Below are the code and all the weights of a small trained network. Each question names an input and a class and asks about switching units off, where a switched-off unit gives its printed mean instead of its output.

import numpy as np


def w(rows, s, z=0):
    codes = np.array(rows[::2]) - 128.0
    scale = np.full(codes.shape[1], s)
    scale[-1] = z or s
    return codes * scale


def norm(h):
    return h / np.sqrt((h * h).mean(-1, keepdims=True) + 1e-5)


def f(y):
    return np.maximum(y, 0)


def log_softmax(a):
    a = a - a.max(-1, keepdims=True)
    return a - np.log(np.exp(a).sum(-1, keepdims=True))


def net(x, mask):
    res = np.array(x, float).reshape(1, 3) / 4 @ E
    u = 0
    for l in range(3):
        y = f(norm(res) @ A[l][:, :-1].T + A[l][:, -1])
        res = res + np.where(mask[u : u + 5], y, B[l][:, -1]) @ B[l][:, :-1]
        u += 5
    return log_softmax(norm(res)[-1] @ U[:, :-1].T + U[:, -1])


A, B = {}, {}
E = w([
[142,121,162,88,184,7,38,119,172],'x0',
[107,148,97,10,84,179,119,146,191],'x1',
[179,111,51,154,160,254,180,57,162],'x2',
],0.0034)
A[0] = w([
[103,220,173,144,5,230,176,162,15,127],'L0N1',
[95,70,170,149,155,5,34,127,138,2],'L0N2',
[164,145,199,180,103,75,94,188,32,96],'L0N3',
[136,163,193,49,184,112,91,92,195,65],'L0N4',
[67,144,158,19,112,216,219,84,157,81],'L0N5',
],0.0032,0.0016)
B[0] = w([
[37,146,49,153,110,173,131,54,2,252],'L0N1',
[128,27,92,102,61,119,132,159,120,240],'L0N2',
[122,156,177,149,161,81,185,65,202,229],'L0N3',
[85,155,45,110,144,167,134,84,88,202],'L0N4',
[184,146,79,69,102,94,33,45,141,222],'L0N5',
],0.0049,0.0033)
A[1] = w([
[123,114,133,137,236,164,199,108,162,241],'L1N1',
[73,129,202,123,79,3,153,212,150,104],'L1N2',
[155,119,119,222,142,186,148,163,124,62],'L1N3',
[119,194,78,181,142,152,150,77,209,255],'L1N4',
[101,135,142,115,122,65,91,159,88,125],'L1N5',
],0.0045,0.001)
B[1] = w([
[58,220,165,119,143,27,136,151,144,185],'L1N1',
[156,59,185,226,180,233,233,194,131,253],'L1N2',
[169,125,20,140,254,74,114,87,159,167],'L1N3',
[120,195,177,83,143,70,197,220,116,217],'L1N4',
[119,123,159,165,157,163,97,119,28,199],'L1N5',
],0.0047,0.004)
A[2] = w([
[41,176,61,205,102,174,169,163,70,6],'L2N1',
[131,191,93,226,108,163,253,30,64,197],'L2N2',
[75,69,57,224,215,47,159,37,65,115],'L2N3',
[121,176,113,114,91,235,198,81,161,137],'L2N4',
[208,87,71,100,120,66,86,45,224,134],'L2N5',
],0.0038,0.0018)
B[2] = w([
[84,35,108,86,108,176,94,126,104,188],'L2N1',
[74,119,101,70,150,84,115,173,128,253],'L2N2',
[192,153,143,98,69,176,99,120,166,243],'L2N3',
[136,63,254,228,56,121,87,153,111,186],'L2N4',
[190,187,170,189,78,169,113,40,170,177],'L2N5',
],0.0067,0.0052)
U = w([
[144,206,125,109,214,23,162,114,188,165],'0',
[149,2,223,205,200,125,180,190,118,148],'1',
[210,143,175,133,68,198,87,55,186,130],'2',
[4,54,103,84,82,167,117,152,17,194],'3',
[116,128,30,64,201,146,155,165,128,3],'4',
],0.0095,0.0029)

Each question gives the input, the list of numbers given to net, and the class t.
The units are the neurons (one row each of A and B). Each row of codes is followed by its name. A weight is (code - 128) times the scale printed after its matrix; where a second scale follows, it is the last column's (A, B and U).
mask holds one flag per neuron, layer by layer. A switched-off neuron (its flag False) gives its mean, the last column of its row in B, instead of its output. The means were averaged over made-up inputs and are rounded, as every weight is.
A unit's drop is (log p(t) with every unit on - log p(t) with that unit switched off) / (log p(t) with every unit on - log p(t) with every unit switched off).
The circuit of an input: a set's keep is (log p(t) with only the set's units on - log p(t) with every unit switched off) / (log p(t) with every unit on - log p(t) with every unit switched off). Starting from the 12 units with the biggest drops (on a tie, the unit counted first), units are removed one at a time, each time the one whose removal leaves the highest keep (on an exact tie, the one counted first), for as long as the keep stays at least 0.8.
units of the circuit, in order: the units of the circuit, biggest drop first
most important unit: the unit with the biggest drop
top k neurons: the k neurons with the biggest drops, biggest first
k most important neurons of layer l: the k neurons of layer l with the biggest drops, biggest first
drop of u: that unit's drop, to one decimal
input [1,6,-3], class 2: units of the circuit, in order -> [L2N2]
input [2,2,-3], class 1: units of the circuit, in order -> [L0N1; L1N2]
input [8,6,-6], class 1: units of the circuit, in order -> [L1N2; L0N5]
input [-3,-3,-8], class 1: 2 most important neurons of layer 0 -> [L0N3; L0N4]
input [-5,-8,3], class 4: units of the circuit, in order -> [L1N3; L2N2]
input [4,-6,5], class 0: units of the circuit, in order -> [L1N1; L2N4]
input [1,5,-1], class 2: 2 most important neurons of layer 2 -> [L2N5; L2N2]
input [4,0,-3], class 1: top 2 neurons -> [L1N2; L0N1]
input [-2,5,2], class 2: top 2 neurons -> [L0N5; L1N2]
input [1,-4,1], class 0: 2 most important neurons of layer 0 -> [L0N3; L0N5]
input [3,0,-1], class 1: 3 most important neurons of layer 2 -> [L2N5; L2N2; L2N1]
input [2,1,0], class 2: top 4 neurons -> [L0N4; L1N4; L0N1; L1N2]
input [4,0,0], class 2: top 2 neurons -> [L0N4; L1N4]
input [7,-1,-5], class 1: units of the circuit, in order -> [L1N2]
input [7,-6,8], class 0: top 4 neurons -> [L1N1; L0N5; L1N4; L0N2]
input [-1,-1,8], class 0: 3 most important neurons of layer 1 -> [L1N4; L1N1; L1N3]
input [8,7,-8], class 1: units of the circuit, in order -> [L1N2; L0N5]
input [6,3,0], class 2: top 4 neurons -> [L0N4; L2N5; L1N4; L2N2]
input [-7,-8,7], class 3: top 3 neurons -> [L2N2; L2N1; L0N1]
input [0,0,-1], class 1: most important unit -> L0N1
input [6,2,5], class 0: drop of L1N4 -> 0.3
input [0,4,-8], class 1: drop of L1N2 -> 0.6
input [-4,-7,4], class 4: drop of L2N1 -> -0.1
input [0,-2,-6], class 1: drop of L1N5 -> 0.0
